In the rows, zero is written as 128.
Facts:
pase | Δ 274 | ζ skigas
klelu | Δ 447 | ζ kitras
zufos | Δ 274 | ζ brozes
kepludra | Δ 222 | ζ dokul, grokala
tritro | Δ 447
skoflem | μ pleskan, pigrom | Δ 222 | ζ lusak
draklar | Δ 447 | ζ tromu
gedal | Δ 222
likla | Δ 222 | ζ kepludra
govus | μ stedestim, ruplil, nanu | Δ 274 | ζ stalo, platel
pigrom | Δ 274
tromu | Δ 222 | ζ pleskan, pase
goskodul | Δ 447 | ζ noklen
lemum | Δ 447
plukur | μ kliler, zafabek | Δ 274 | ζ dokul, plabrefluk
klesur | Δ 222 | ζ grisil, trupo, nanu
robu | Δ 274 | ζ grisil, lusak, flabruki
povi | μ mogak, kitras | Δ 222
radur | Δ 222
fopo | Δ 222 | ζ lezu, platel
patros | μ notrus, kasek | Δ 222
bopek | μ tritro, rekli | Δ 447 | ζ lezu, skoflem
stegrek | μ gedal, ruplil | Δ 447 | ζ zeli
grokala | Δ 274 | ζ povi, rekli
tregarar | μ rigriskul, plabrefluk | Δ 447
nostima | Δ 222
skoste | μ ruzusker | Δ 447
plabrefluk | Δ 274
lupo | Δ 274
gupal | μ teflerin, klorugun, libul, bridrovi | Δ 222 | ζ mogak
bamal | μ rudos | Δ 447 | ζ niflu, kliges, flepe, draklar
sodurur | Δ 222
vusir | μ kuro, sodurur, pogre | Δ 222
rilamer | Δ 447
noklen | Δ 274 | ζ plabrefluk, kipu
lusak | μ kove, truplaska | Δ 447
nanu | Δ 274 | ζ zeli
doka | Δ 447
rigriskul | Δ 447 | ζ ruzusker
plazom | μ tritro, nostima | Δ 274
devir | μ plokos, klorugun, rilamer | Δ 447
stedestim | Δ 447
trupo | Δ 447 | ζ lusak
klegredal | μ rilamer | Δ 222 | ζ zufos
truplaska | Δ 447 | ζ dibrol, kitras, kipu
dibri | Δ 274 | ζ benis
gronas | Δ 274
ritum | μ flepe, skazur, pleskan, gronas | Δ 447
goros | μ sebor, skestakam, gronas, broflum | Δ 222 | ζ mogak, plopli
plokos | Δ 274 | ζ ratur, draklar
ratur | μ febrar, skestakam, libul | Δ 274 | ζ pase, klepi, brubis
kliges | μ regol | Δ 274 | ζ tregarar
rudos | Δ 274
regol | Δ 274
lipladul | Δ 447 | ζ zeli
pluskor | Δ 447 | ζ trupo, sodurur, lipladul
rugral | μ sodurur, platel | Δ 447 | ζ plabrefluk, bopek
klufi | Δ 447 | ζ mogak
ruzusker | Δ 447 | ζ skigas
libul | Δ 274 | ζ klufi, kipu
zafak | Δ 222
mulam | μ regol, ruplil | Δ 274 | ζ niflu
kove | Δ 274 | ζ platel
zoski | μ gruklek, gizir, rilamer, ruzusker, farur | Δ 222 | ζ stegrek
febrar | Δ 274 | ζ zoski
gruklek | Δ 222 | ζ trubram, troplusa
kuro | Δ 222 | ζ stalo
vovak | Δ 447
plopli | μ lemum, grokala, rosi | Δ 222 | ζ kove, troplusa
druvus | μ gizir, stedestim, pleskan, klelu, troplusa | Δ 447 | ζ merivun
benis | Δ 274
klepi | Δ 447 | ζ skoste, noklen
trovek | μ tritro, kove, tilen | Δ 222
zafabek | Δ 274 | ζ pogre, nanu
flepe | Δ 274 | ζ febrar, pleskan, goskodul, doka
sebor | Δ 222 | ζ dibrol
stalo | μ skestakam | Δ 274 | ζ pleskan
grosen | Δ 274
diskel | μ vovak, dibrol, rudos, doka, dibri | Δ 274
gabar | μ trivor, platel | Δ 447
semotro | Δ 274
zenan | μ febrar, semotro, ruzusker | Δ 447
vobrom | μ gedal, livul | Δ 447 | ζ zufos
notrus | Δ 447
kipu | μ gronas, broflum | Δ 447 | ζ zeli, lipladul
bipok | μ vovak, klesur | Δ 222 | ζ nanu
nagre | μ plokos, fitom | Δ 447
klorugun | Δ 222
daklom | μ radur, regol | Δ 447
trivor | Δ 222
sogro | μ skestakam | Δ 222
merivun | Δ 274
kliler | Δ 447
dibrol | Δ 222 | ζ pagre
kitras | Δ 222 | ζ stedestim
skigas | Δ 222
farur | Δ 274
traflel | Δ 222
teflerin | Δ 447
bridrovi | Δ 222 | ζ febrar
domul | Δ 447 | ζ nanu
flabruki | Δ 274 | ζ zafak
troplusa | Δ 222
bebrugrur | Δ 274 | ζ fitom, kitras
rekli | Δ 222
lezu | μ zafak, broflum | Δ 274 | ζ rekli, skigas
pleskan | Δ 274 | ζ zeli, ruzusker
remen | Δ 447 | ζ sodurur
stafo | μ grosen, kliler | Δ 447 | ζ stedestim, pagre
trino | Δ 447 | ζ klepi
zokel | μ traflel, robu, regol | Δ 274
nuplapo | μ traflel, nostima | Δ 274
brozes | Δ 447 | ζ lipladul
zeli | Δ 274 | ζ tritro, skigas
sistu | Δ 274
pumos | μ klorugun, flabruki, zafabek | Δ 222 | ζ skazur, fitom, stafo
fitom | Δ 274 | ζ brozes
drotre | μ bridrovi, troskos | Δ 447
livul | Δ 447 | ζ skoflem
trubram | Δ 447 | ζ lipladul
niflu | Δ 447 | ζ rosi
dokul | Δ 222 | ζ brozes, tritro, doka
flebra | Δ 222 | ζ trovek, zenan, libul
dripu | μ tritro, kasek, bebrugrur | Δ 222 | ζ druvus
troskos | Δ 222 | ζ bridrovi, likla
litrun | μ notrus, livul, nostima | Δ 222
platel | Δ 274
broflum | Δ 274
bravul | Δ 274 | ζ rekli
skazur | Δ 274 | ζ mogak, febrar, troplusa
gridir | μ klufi, sodurur, rudos, regol | Δ 222 | ζ brozes, stalo, plabrefluk, noklen
ruplil | Δ 274
grisil | μ flepe | Δ 222
brubis | μ tilen | Δ 222 | ζ pase
mogak | Δ 274 | ζ noklen, troplusa
vomin | μ rekli, traflel, domul | Δ 447
tilen | Δ 274 | ζ broflum
pagre | Δ 447 | ζ pleskan
kasek | Δ 274
skestakam | Δ 222
rosi | Δ 274 | ζ lusak, ruzusker
pogre | Δ 274 | ζ lipladul
klafle | μ plokos, radur, lupo | Δ 447
gizir | Δ 447 | ζ pleskan
gulas | μ teflerin, rilamer, truplaska | Δ 222 | ζ troplusa
stinik | μ zeli, sistu | Δ 447
vibu | μ grokala | Δ 274

Known rows:
[125 144 133 155 167 122 109 114 121 124  87 109 126 142 170 132 172 114
 116 101 145 135 104 113 112 142 135 138 141 165  86 126 126 151 112 119
 107]: grisil
[131 122 128 125 127 117 131 131 144  98 150 140 138  85 121 142 118 121
 121 133 122 135 128 132 131 158 117  88 123 144 116 131 142 110 133 148
 128]: plukur
[134 163 127 141 157 112 128 163 109 149 109 127 115 113 148 148 137 133
 104  92 133 126 125 137 132 142 127 132 128 145 103 158  81 132 133 138
 127]: gridir
[127 150 136 120 128 104 119 135 131  91 141 142 133  92 120 147 127 123
 127 138 123 131 125 137 133 155 111 105 107 142 120 133 132 113 145 153
 125]: mulam
[129 118 131 130 139 123 129 129 142  93 146 130 140  99 127 135 124 121
 127 141 126 141 128 130 121 155 119  91 125 150 113 126 151 109 127 152
 121]: stalo
[138 136 118 148 152 122 138 156 126 157 116 130 121 105 150 143 131 127
  98  86 133 126 122 128 131 149 134 111 149 149  96 155  91 132 118 127
 127]: gupal
[126 117 132 129 144 122 128 123 140  89 139 128 141 101 124 134 126 119
 129 140 126 140 129 130 119 152 120  95 124 153 112 122 156 112 127 149
 120]: lezu
[123 127 132 120 103 120 140 144 122 134 119 157 137 129 103 129 110 125
 153 127 131 107 145 119 137 116 125 122 126 113 145 132 112 129 106 113
 147]: trino
[126 114 126 107 119 129 134 106 138 109 162 127 125  99 103 132 109 129
 112 142 113 126 126 142 142 138 128 118 117 126 135 131 142 118 161 130
 129]: plokos
[129 117 127 115 124 134 123 104 136 109 162 120 123 118 116 127 121 131
 122 156 116 138 121 141 132 134 128 128 117 126 139 119 151 117 157 140
 123]: ruplil
[118 137 135 110  85 118 125 114 121 131 119 159 130 140 102 132 121 119
 152 133 129 101 129 117 145 111 128 147 115 106 153 123 112 143 121  95
 143]: livul
[119 134 137 127  97 119 118 120 124 120 108 152 136 151 122 126 135 116
 163 138 138 114 126 109 129 118 125 140 123 118 142 112 128 142 102 108
 137]: trupo
[125 123 131 129 104 128 133 139 123 133 120 150 135 145 120 123 120 122
 160 140 136 117 136 114 129 117 128 130 129 115 147 120 123 129 100 119
 140]: trubram
[123 139 133 122  83 114 124 130 127 130 116 165 133 134 117 134 126 117
 156 131 134 107 125 109 140 124 123 131 125 112 147 120 115 138 107 106
 145]: pluskor
[127 131 127 143 178 136 128 128 114 140 103  96 121 145 152 123 148 131
 107 105 140 133 125 130 116 126 140 146 140 151 100 140 116 141 130 125
 116]: skigas
[128 133 129 115 115 126 113 110 128 109 163 123 114 123 121 133 124 133
 126 163 120 137 112 143 136 136 125 142 105 121 146 118 139 119 167 145
 126]: pogre
[124  98 129 127 115 146 139 119 122 138 131 133 133 165 113 111 115 127
 159 150 136 123 140 118 126 104 140 140 134 113 152 113 134 130 104 108
 135]: stedestim
[130 104 123 117 122 137 131 107 139 114 168 121 124 110 116 126 113 131
 118 154 118 136 122 140 133 137 133 118 125 125 137 121 149 114 155 137
 125]: fitom
[131 120 126 126  99 137 132 139 118 149 140 144 120 159 118 122 111 133
 159 156 133 123 133 124 135 109 135 148 126 102 165 116 114 126 114 119
 145]: klufi

Rows:
No name comes twice in this set of rows, the named rows included.
[126 152 142 133 121 113 121 163 110 123 109 151 137 151 123 136 126 128
 169 142 139 126 142 121 124 118 116 134 110 121 144 122 111 122  98 137
 137]	gabar
[118 132 131 141 148 134  99  62 125 127  94  99 115 161 163 122 182 110
 111 114 141 127  87 109 120 126 146 174 139 151 100 112 139 172 133  86
 102]	zafak
[131 135 126 147 172 126 135 143 120 142 107 115 126 122 152 135 141 127
 105  93 138 131 126 128 120 140 135 122 144 158  93 148 106 135 117 128
 120]	zoski
[119 136 144 139 123 118 116 129 119 106  94 144 146 160 132 127 145 112
 174 142 145 126 131 105 114 121 122 133 121 137 131 107 138 136  84 119
 127]	lusak
[129 118 118 123 152 137 146 118 122 160 124 114 116 115 125 128 122 133
  86  87 124 113 129 136 140 124 145 137 145 137 108 159  99 143 144 102
 127]	troskos
[120 123 137 122 116 125 135 134 119 123 113 145 140 147 109 121 119 124
 159 134 137 114 148 116 128 111 125 130 126 120 143 123 125 131 101 114
 141]	draklar
[134 124 128 147 251 134 129 141  91 131 104  98 118 162 131 119 145 116
 109 110 112 137 143 124 115 149 131 130 114 183  96 145  94 121 105 131
 100]	povi
[144  99 113 116 166 138 124 108 123 119 181 124 107 131 100 119 114 116
 115 167  88 137 124 130 142 162 130 116 104 140 147 118 127 100 142 135
 115]	mogak
[121 111 140 140 141 132 137 143 120 113 102 137 150 155 122 119 126 120
 170 138 144 128 151 111 111 117 127 116 131 138 127 116 138 125  78 124
 132]	skoste
[119 104 131 117 105 135 138 109 126 132 123 143 136 148 102 117 116 121
 153 136 131 111 139 115 134 106 136 137 129 113 148 119 129 138 107  95
 138]	ruzusker
[126 148 122 126 172 127 113 176 129  89  60 116 156 177 167  57 155  90
 152 122 112  85 171  71 109 146  98 127 155 129 161  96 161 112 108 159
 151]	tregarar
[128 109 125 116 126 137 130 110 136 111 166 118 123 114 115 126 115 131
 119 155 119 136 123 141 132 137 130 121 120 128 139 121 149 113 155 140
 126]	kove
[126 120 126 116 112 129 117  93 138 105 159 126 120 116 120 129 128 124
 122 155 119 133 108 135 135 140 130 131 116 127 138 115 150 124 157 131
 122]	nanu
[147 152 123 133 132 115 112 149 141 176  96 117 130 109 147 164 150 146
  95  60 100 156 149 139 128 115 109 123 116 118 110 165 103 130 122 143
 106]	dripu
[140 102 119  85  73 121  90  94 172 166 150 107 129  95 119 187 130 162
 107 113  62 184 182 154 142  96  97 136  69  69 188 156 149 108 166 180
 100]	dibri

Now the same things, written a new way:
Known rows:
[137 137  94 132 127 120 105 170 107 139 124 169 112 128 126 142 134 133
 159 147 137 159 165 124 156  86 162  95 135 140]: zokel
[ 84 134 108 144 147 124  98 161 118 132 101 170 112 114 180 143 132 131
 165 136 134 144 168 121 115 173 154 141 145 138]: robu
[141 139 147 107  98 155 183 124 104 167  97 114 154 149 126 153 107 112
 131 155  60 111 116 143 130 110  97 124  99 121]: pumos
[146 122 158 125 126 130 104  70 140  83 163 103 123 125 135 103 146 140
 121 121 166 104 127 134 126 100 114 140 110 128]: remen
[102 135  91 168 125 105  96 160 113 132 112 160 111 126 137 130 137 138
 154 143 135 170 164 123 162  76 161  96 118 134]: nuplapo
[123 125 171 158 122 153  87  95 150  84 131 109 142 126 144 100 128 150
 117 112 173 101 161 137 117 154 114 138  98 127]: truplaska
[139 129 173 123 117 147  97  80 122  96 171  92 143 132 141 110 146 147
 131 128 149 103 125 143 143  71 110 135 103 137]: stafo
[131 132 116 147  92 143 193 129 137 169  99 119 124 147 133 123 121  89
 121 134  95 148  84 138 149  52 117 108  83 112]: patros
[ 86 133 113 187 144 123  81 180 112 136 109 153 137 112 124 138 124 162
 133 144 112  99 180 116 125 214 140 156 153 135]: zafabek
[166 126 117 107 105 133 201 130 121 182 119 114 121 145 105 130 117  98
 118 133  73 128  72 133 146  61 116 132 102 118]: povi
[116 129 140 126 110 149 182 142 131 167  94 119 144 136 135 140 105 110
 114 134  81 104  94 134 103 156 106 150 117 119]: troskos
[139 132 116 127  93 146 195 124 136 162  97 123 119 150 137 120 120  84
 127 138  97 172  90 142 145  33 116  92  85 109]: litrun
[ 76 132 111 170 136 102  81 165 116 123 105 154 143 114 108 159 118 166
 129 133 115 127 179 111 122 230 138 132 158 137]: libul
[130 122 164  95 152 124 106  91 144  78 150 110 137 130 139 124 125 124
 117  99 182 146 139 135 117 154 124 115 129 128]: klelu
[107 127  92 162 131  92  94 168 113 146 129 152 110 118  99 137 135 149
 135 127 119 130 158 113 155 141 157 137 148 141]: benis
[192 130 159  63 127 147 110  70 130  99 181 115 116 128 143 118 149 130
 145 141 168 105 123 141 117  67 109 127 111 134]: rugral
[127 118 147 170 126 128  94  96 174  84 140 115 102 126 143  76 140 131
 110  96 195 125 133 134 137  86 132 124  90 126]: notrus
[206 120 147  93 123 133 116  77 132 110 182 114 109 131 103 100 147 134
 129 123 166  97 113 133 147  43 123 125 112 134]: gabar
[125 140 115 173 156 113  82 176 100 137 133 179 116 108 127 154 128 129
 140 151 147 135 144 114 114 239 132 159 150 120]: pogre

Rows:
No name comes twice in this set of rows, the named rows included.
[148 127 165 149 127 130  89  77 127  93 169 108 126 124 122 110 137 127
 121 132 180 110 125 130 129 156  97 153  97 109]	trubram
[ 82 132 110 125 137  99 102 131  88 100 120 128 152 124 122 157 134 163
 161 146  77 145 181 121 156 130 142 111 162 140]	ratur
[135 121 163 117 130 124 112  56 139  83 158  98 121 123 160 106 147 138
 142 116 153 109 138 136 122 101 113 151 109 132]	niflu
[168 114 145  80 131  87 120  69 124  79 180  87 123 139  80 116 139 127
 121 103 156 151 131 131 173  53 128  92 127 126]	ritum
[ 95 138  86 188 192 123 100 150 125 100 125 145 157 106  91 107 147 154
 135 155 109 114 156 102 113 186 138 124 177 103]	zeli
[ 58 132 111 158 128 105  81 162 114 116 108 145 137 116 120 156 116 160
 126 128 112 133 171 117 125 224 145 130 173 143]	febrar
[134 127 114 122 126 140 202 161 154 171  95 135 120 139 138 122 106  76
 105 109 120 154  82 132 111 133 129 118 117 114]	gedal
[112 128 163 136 125 132 107  39 142  56 130 100 117 132 200  90 155 136
 162 135 154 126 155 142 139  45 112 120  73 120]	bopek
[ 65 124 110 173 135  92  97 159 116 134 115 149 116 108 145 136 140 156
 145 131 110 115 144 115 123 196 147 176 154 142]	grokala
[187 120 155 112 115 134 104  77 128  99 165  93 132 134  85 103 137 154
 122 120 148  88 162 131 163  48 121 119 106 132]	drotre
[106 122 156 139 133 134 105  70 164  65 128 112 111 121 188  92 142 126
 132 112 188 129 138 137 104 122 120 135  95 128]	livul
[ 78 139 103 143 101  96  82 143 119 127 123 161 116 116 108 172 131 148
 140 169 122 142 139 119 120 190 129 122 154 139]	noklen

The same things again, as new rows of numbers:
Known rows:
[141 154 106 137 164 135 120 153 135 163 120  98  98 127 202  92 112 129
 116  80 164 141 164 114 121 158 150  67 132 145 161 115  36 144 115 135
 187 123 116 159 104 133 110 118]: zokel
[107 174 163 121 152 117 120 119 125 160 127 194 127  98 133 129 133 123
  83 114 156 111 144 136 131  62 164  78 147 176 144 147 147 100 118 197
 169 177 125 128 146  83 109 105]: vomin
[108 153 157 128 145  89 123  83 147 127 136 171 143 105  88 161 153  96
 100  97 152 151 129 109 125  88 141 111 125 154 113 154 175 105 113 180
 106 195 111 125 128 122 119 107]: domul
[113 148 158 129 147  92 114  70 137 121 144 185 150 107  84 162 153  92
  94 118 146 158 129  94 116  74 138 107 106 149 129 151 181 123 138 164
  98 176 110 113 124 143 118 101]: livul
[111 158 162 121 158  87 127 100 113 148 136 176 129 101 113 140 143 121
  94 114 151 110 117 124 141  66 164  83 141 130 162 139 145  85 116 197
 128 162 117 105 136 132 105  99]: vobrom
[154  64 121 119 105 142 148 115 128 101 120 109 145 119  95 145 152 162
 128 159  75  97 100 160 143 185 132 130  92  83 145 131 155 125 142 119
 156 113 145 111 173 135 113 124]: dokul
[122 125  57 122 141 120  75 137 127 128 134  94 139  95 136  82 137  81
 138  66 142 173 143 101 109 181 111  75  74 141 140 132  97 147 154 130
 108 125 135 148 110 173 112  93]: bebrugrur
[128 171 136 114 169  93 120  90 143 135 119 170 148  76 122 134 142 104
 102 126 140 111 126 126 146  58 165  89 105 172 148 147 150  97 138 218
 106 171 113 104 151 124 113  88]: bopek
[121  87 169 120  60 158 180  89  92  99 124 142 113 124 147 148 104 162
 166 161 103 135 139 114 141 124 113 174  92  94 120 137 145 165 125  48
 176 104 110 114 167 128  85 149]: troplusa
[110 179 185 117 160 100 156 114  84 149 124 174 103 136 151 151 114 132
 124 147 160  89  96 115 156  37 162 117 167  98 144 123 137  75 120 179
 113 113 107  86 131 122 110 118]: druvus
[137  95 114 114 126 158 154 127 139  91  91 102 156 109 132 101 108 171
 153 168  69  54 118 190 161 145 171 170 129 119 140 101 134 102 106 101
 158 108 138 110 177 145 107 137]: pumos
[ 85 154 164 122 115 118 104  94 129 143 133 207 139  93  90 143 136 104
  72  97 157 162 149  95 106  79 133  90 119 158 116 156 194 140 131 171
 136 179 129 135 135 104 114 105]: notrus
[147  79 124 122  98 145 148 114 142 101 120 109 145 111 114 148 140 159
 141 168  80 110 120 164 141 171 121 157  91 115 136 151 144 134 139 107
 162 124 135 114 172 122 119 134]: flebra
[130 164  84 108 165 131 107 179 105 128 123  72 117 154 201  69  91 111
 178 134 143 114 104 131 145 123 132 136 142 122 141  96  66 108 139 127
  80  77 134 122 105 163 132 126]: ratur
[153 153 142 135 161  95 122 108 139 129 136 164 146 141  93 174 149 117
  92 153 123 108 118 113 144  65 131 118 114 149 127 128 172 112 151 206
  64 144 120 102 118 109 164 111]: trupo
[113 184 149 117 156 127 113 127 142 134 107 202 149 110 133 117 109 125
  88 141 142  98 134 119 146  36 174  93 125 179 124 107 175 109 131 192
 106 140 145 119 146 105 133 109]: lusak
[118 131  61 129 135 132  85 137 133 116 130  93 144 103 146  63 113  84
 141  70 137 175 143 106 104 159 113 108  90 148 124 115 106 151 133 103
  83 130 139 156 101 191 124 112]: kove
[144 101 158 100  90 163 168 139 102 126 111 136 111 141 166 158 120 168
 153 192  89 106 110 124 140 147 124 119  99  86 138 143 136 148 166 106
 181  97 125 110 185 104 103 145]: grisil
[133  79 131 105  85 157 136  95 156 102 116 159 153  91 111 149 124 132
 111 123  85 173 158 112 103 171 136 109  57 134 128 156 160 175 152  79
 202 178 131 131 191 140  77 123]: nostima

Rows:
No name comes twice in this set of rows, the named rows included.
[ 80 153 146 131 132 103 115  97 132 114 135 177 161 121  74 119 127 103
 115 110 137 130 122 123 120  61 148 148 156 132 105 108 198  96 103 143
  62 153 137 124 115 161 135 116]	truplaska
[177 126  53 132 164 124  83 161 150 122 136  60 143 150 148 120 133  88
 138 129 123 161 118 103 116 167  89 123  79 155 127 130  83 154 191 151
  52 102 135 137  96 140 173 121]	rosi
[ 76 150  83 106 148 117  92 212  92 162 143  89 108 162 147  62  91 104
 176 144 148 145  80 141 104 179 118 139 211  69 153 141  72  92 151 113
 111 107 155 120 103 198 126 139]	stalo
[179  66 128 143 114 135 159  96 164  93 132  97 145 128  95 191 148 153
 132 159  71 122 127 158 124 180 119 165  93 113 131 151 126 149 128 101
 154 142 110 118 152 117 133 145]	klesur
[167 159  72 123 176 122  93 165 158 124 131  56 135 150 178 118 120  83
 169 134 135 169 123 114 122 157 108 144 111 159 115 139  61 141 162 135
  82 137 111 138 106 139 156 134]	pase
[172  92 149 137 115 156 171 126 142 134 116 116 118 125 146 169 126 183
 113 165  88  85 148 177 142 161 154 124 118 131 159 144  96 138 121 106
 235 129 116 122 170  87 118 143]	vusir
[125 171 194 124 123 111 115 110 138 110 124 134 116 127  92 191 215 115
 122  89 173 152  89 156 148 149 150 128 188  85  79 115 201  48  73 212
  64 167 126 163 127  71 119 135]	lipladul
[172 103 137 114 107 167 152 133 173  98 110 121 145 131 152 164 117 147
 139 189  77 124 130 146 139 154 133 152  94 149 113 152 141 167 164 107
 162 144 120 126 194  90 120 153]	skigas
[ 96 148 154 127 107 115 109 133 126 155 140 183 132 135  73 151 148 125
  80 139 149 123 130 132 126  77  98 123 149 162 104 157 195 133 136 179
 113 150 144 134 118  61 165 130]	lemum
[115 131 159 131 131 102 108 103 110 130 141 159 121 116  56 171 207 143
  80  84 154 102  88 145 146 128 150  87 162  72 126  95 203  64  91 210
  70 119 152 136 108 100 131 108]	brozes

